[[  6  28]
 [-10 -27]
 [-12 -31]
 [ -2 -12]
 [ 12 -17]
 [  4   7]
 [ 12 -15]
 [ 14 -18]
 [  3   4]
 [ -7 -11]
 [  9  18]
 [  1  -5]]
:
[[  1  -5]
 [  6  28]
 [-10 -27]
 [-12 -31]
 [ -2 -12]
 [ 12 -17]
 [  4   7]
 [ 12 -15]
 [ 14 -18]
 [  3   4]
 [ -7 -11]
 [  9  18]]

[[  7 -17  25   9   0 -24  24]
 [  7 -20  21  12   4 -25  26]
 [  3 -21  19   9   2 -27  22]
 [ -1 -17  18   6   6 -22  31]
 [ -1 -20  18  11   2 -22  23]
 [  3 -20  21   8   6 -28  31]
 [  4 -18  25  10  -1 -27  24]
 [  5 -19  25  13   4 -25  22]]
:
[[  5 -19  25  13   4 -25  22]
 [  7 -17  25   9   0 -24  24]
 [  7 -20  21  12   4 -25  26]
 [  3 -21  19   9   2 -27  22]
 [ -1 -17  18   6   6 -22  31]
 [ -1 -20  18  11   2 -22  23]
 [  3 -20  21   8   6 -28  31]
 [  4 -18  25  10  -1 -27  24]]

[[ 12   0   6   9 -12   2  -9 -11 -11 -16  -6  -2 -12   7 -13]
 [  0   8  10 -13   6   2   0   7   4  -2  13  26  -6   2   5]
 [ 13   0   2  11 -12   1  -9  -7  -9   0  -6  -2 -11   9 -13]
 [  0  -7 -15   2   6   0 -11  -1  10  28   2 -24  23 -15  -8]
 [ -8   2   1  17   8  -7 -10  -7   0  27  -7 -11   2  -5  -5]]
:
[[ -8   2   1  17   8  -7 -10  -7   0  27  -7 -11   2  -5  -5]
 [ 12   0   6   9 -12   2  -9 -11 -11 -16  -6  -2 -12   7 -13]
 [  0   8  10 -13   6   2   0   7   4  -2  13  26  -6   2   5]
 [ 13   0   2  11 -12   1  -9  -7  -9   0  -6  -2 -11   9 -13]
 [  0  -7 -15   2   6   0 -11  -1  10  28   2 -24  23 -15  -8]]

[[-25 -13   5  10   7   4   6]
 [  6 -19  -3  -9  -3   9   1]
 [  3 -27   6   5   4  16  -2]
 [ -8 -19 -13  14   8   8  -6]
 [ -1 -22 -13  22   7   4  -2]
 [-21  -3  28 -10 -18  13  -6]
 [ -3 -22  19  12  -3  20  -1]
 [  8 -22   2  14  -3   3   4]
 [ 14 -15  21   0 -17  -6  -6]
 [ -3 -17  22   1 -10  22   6]
 [  2 -20  -7  10   5   3  -5]
 [ -4  18  28  -6 -11   7   1]]
:
[[ -4  18  28  -6 -11   7   1]
 [-25 -13   5  10   7   4   6]
 [  6 -19  -3  -9  -3   9   1]
 [  3 -27   6   5   4  16  -2]
 [ -8 -19 -13  14   8   8  -6]
 [ -1 -22 -13  22   7   4  -2]
 [-21  -3  28 -10 -18  13  -6]
 [ -3 -22  19  12  -3  20  -1]
 [  8 -22   2  14  -3   3   4]
 [ 14 -15  21   0 -17  -6  -6]
 [ -3 -17  22   1 -10  22   6]
 [  2 -20  -7  10   5   3  -5]]

[[ -3   2  13  13  36   0  -6   1  -4]
 [  8   0 -38 -17  -3   9  -2   2   2]
 [ -3  -1   0   1   3  -3  -6  -1  -2]
 [ -1   2   2   2   2   3  -1  -6   3]
 [  2   3  -3  -5  12   0   0   0  -9]
 [  0   2  10  -6  14 -12  -9   2   1]]
:
[[  0   2  10  -6  14 -12  -9   2   1]
 [ -3   2  13  13  36   0  -6   1  -4]
 [  8   0 -38 -17  -3   9  -2   2   2]
 [ -3  -1   0   1   3  -3  -6  -1  -2]
 [ -1   2   2   2   2   3  -1  -6   3]
 [  2   3  -3  -5  12   0   0   0  -9]]

[[ 34  16   4 -13 -28   2  15 -22  27  -9  -7]
 [-22 -12 -10  10  -4  -6  -7   0  -5   4  -3]
 [-18 -12  -5  11  13   4  -6  11 -13   4   5]
 [  8   9   2 -10 -14  17   8 -11  11  -3  -4]
 [  4   0  -2  -3   2  -1   0   4   4  -3  -3]]
:
[[  4   0  -2  -3   2  -1   0   4   4  -3  -3]
 [ 34  16   4 -13 -28   2  15 -22  27  -9  -7]
 [-22 -12 -10  10  -4  -6  -7   0  -5   4  -3]
 [-18 -12  -5  11  13   4  -6  11 -13   4   5]
 [  8   9   2 -10 -14  17   8 -11  11  -3  -4]]

[[  9  21  -6   3  -3 -21 -17 -11   9   1]
 [  4 -11 -12   0  -4  -4   3 -14  10   8]
 [-10  19   5  16  -2  -3  22  15  -5  -4]
 [-27   0  21 -17   1   6  -8 -23 -10 -36]
 [  3 -18 -13   1  -3   2   7 -14   9   9]]
:
[[  3 -18 -13   1  -3   2   7 -14   9   9]
 [  9  21  -6   3  -3 -21 -17 -11   9   1]
 [  4 -11 -12   0  -4  -4   3 -14  10   8]
 [-10  19   5  16  -2  -3  22  15  -5  -4]
 [-27   0  21 -17   1   6  -8 -23 -10 -36]]
---
[[  1   9   1  17 -33]
 [  1  12  -4  26   2]
 [ -2   0   1  -1 -30]
 [  6  -5   8  -4   5]
 [ 10  11   8  27 -15]
 [-10 -16  -7 -30  26]
 [  4  -4   8  -5 -19]
 [  8   9   9  20 -28]
 [  3  -9   6 -12  10]
 [ -1 -13   3 -22  16]]
:
[[-33   1   9   1  17]
 [  2   1  12  -4  26]
 [-30  -2   0   1  -1]
 [  5   6  -5   8  -4]
 [-15  10  11   8  27]
 [ 26 -10 -16  -7 -30]
 [-19   4  -4   8  -5]
 [-28   8   9   9  20]
 [ 10   3  -9   6 -12]
 [ 16  -1 -13   3 -22]]

[[-18   5   5   3   2]
 [-29   1   9  -1  19]
 [  3  14  20  -2 -10]
 [-22   6   6   6  10]]
:
[[  2 -18   5   5   3]
 [ 19 -29   1   9  -1]
 [-10   3  14  20  -2]
 [ 10 -22   6   6   6]]

[[ 23  -5 -20  -7  -4  34 -23   6  26  12  10  20 -33  22 -28]
 [-29  23 -24  30  10 -25 -17 -20 -12   0 -12 -29  22 -22   3]]
:
[[-28  23  -5 -20  -7  -4  34 -23   6  26  12  10  20 -33  22]
 [  3 -29  23 -24  30  10 -25 -17 -20 -12   0 -12 -29  22 -22]]

[[-17  27   1   2  13]
 [ 10 -23  13   2  11]
 [  5 -11  -9  25  22]
 [  3  17  -6  21 -10]
 [-12  -7 -22  -8  -2]
 [  4   1 -20  11  10]
 [  0 -27  -9  20  -2]
 [ -2 -14  -3 -28 -19]
 [  3  -3 -12 -24  13]]
:
[[ 13 -17  27   1   2]
 [ 11  10 -23  13   2]
 [ 22   5 -11  -9  25]
 [-10   3  17  -6  21]
 [ -2 -12  -7 -22  -8]
 [ 10   4   1 -20  11]
 [ -2   0 -27  -9  20]
 [-19  -2 -14  -3 -28]
 [ 13   3  -3 -12 -24]]

[[ 12 -31 -23  36 -21   4   9   4  20   1   1 -33   2]
 [ -2   3 -14 -19  20 -12  16   0 -23  11  -2  -4   1]
 [-17  24  24  14 -32   8  13   3   6  11  19  38  33]]
:
[[  2  12 -31 -23  36 -21   4   9   4  20   1   1 -33]
 [  1  -2   3 -14 -19  20 -12  16   0 -23  11  -2  -4]
 [ 33 -17  24  24  14 -32   8  13   3   6  11  19  38]]

[[-14   6  23  11 -11  -6 -21   5  28  15 -11  37  -9  14  10]
 [  8  20   6   1  18   0 -27  -4  29  10 -11  18  20  31 -10]
 [ 16 -25  -5   9 -30  -6   4   3 -16  20 -25   5  19 -17 -22]
 [ 30  -8  -7   4  25  14   3 -35  -1   5  -2  14   7   1  31]]
:
[[ 10 -14   6  23  11 -11  -6 -21   5  28  15 -11  37  -9  14]
 [-10   8  20   6   1  18   0 -27  -4  29  10 -11  18  20  31]
 [-22  16 -25  -5   9 -30  -6   4   3 -16  20 -25   5  19 -17]
 [ 31  30  -8  -7   4  25  14   3 -35  -1   5  -2  14   7   1]]

[[ -2 -18 -20 -23 -12 -27 -20]
 [-20 -16 -17 -16   3   4  -2]
 [-23 -12 -27 -20 -16 -17 -16]
 [-15  -2 -18 -20 -23 -12 -27]]
:
[[-20  -2 -18 -20 -23 -12 -27]
 [ -2 -20 -16 -17 -16   3   4]
 [-16 -23 -12 -27 -20 -16 -17]
 [-27 -15  -2 -18 -20 -23 -12]]
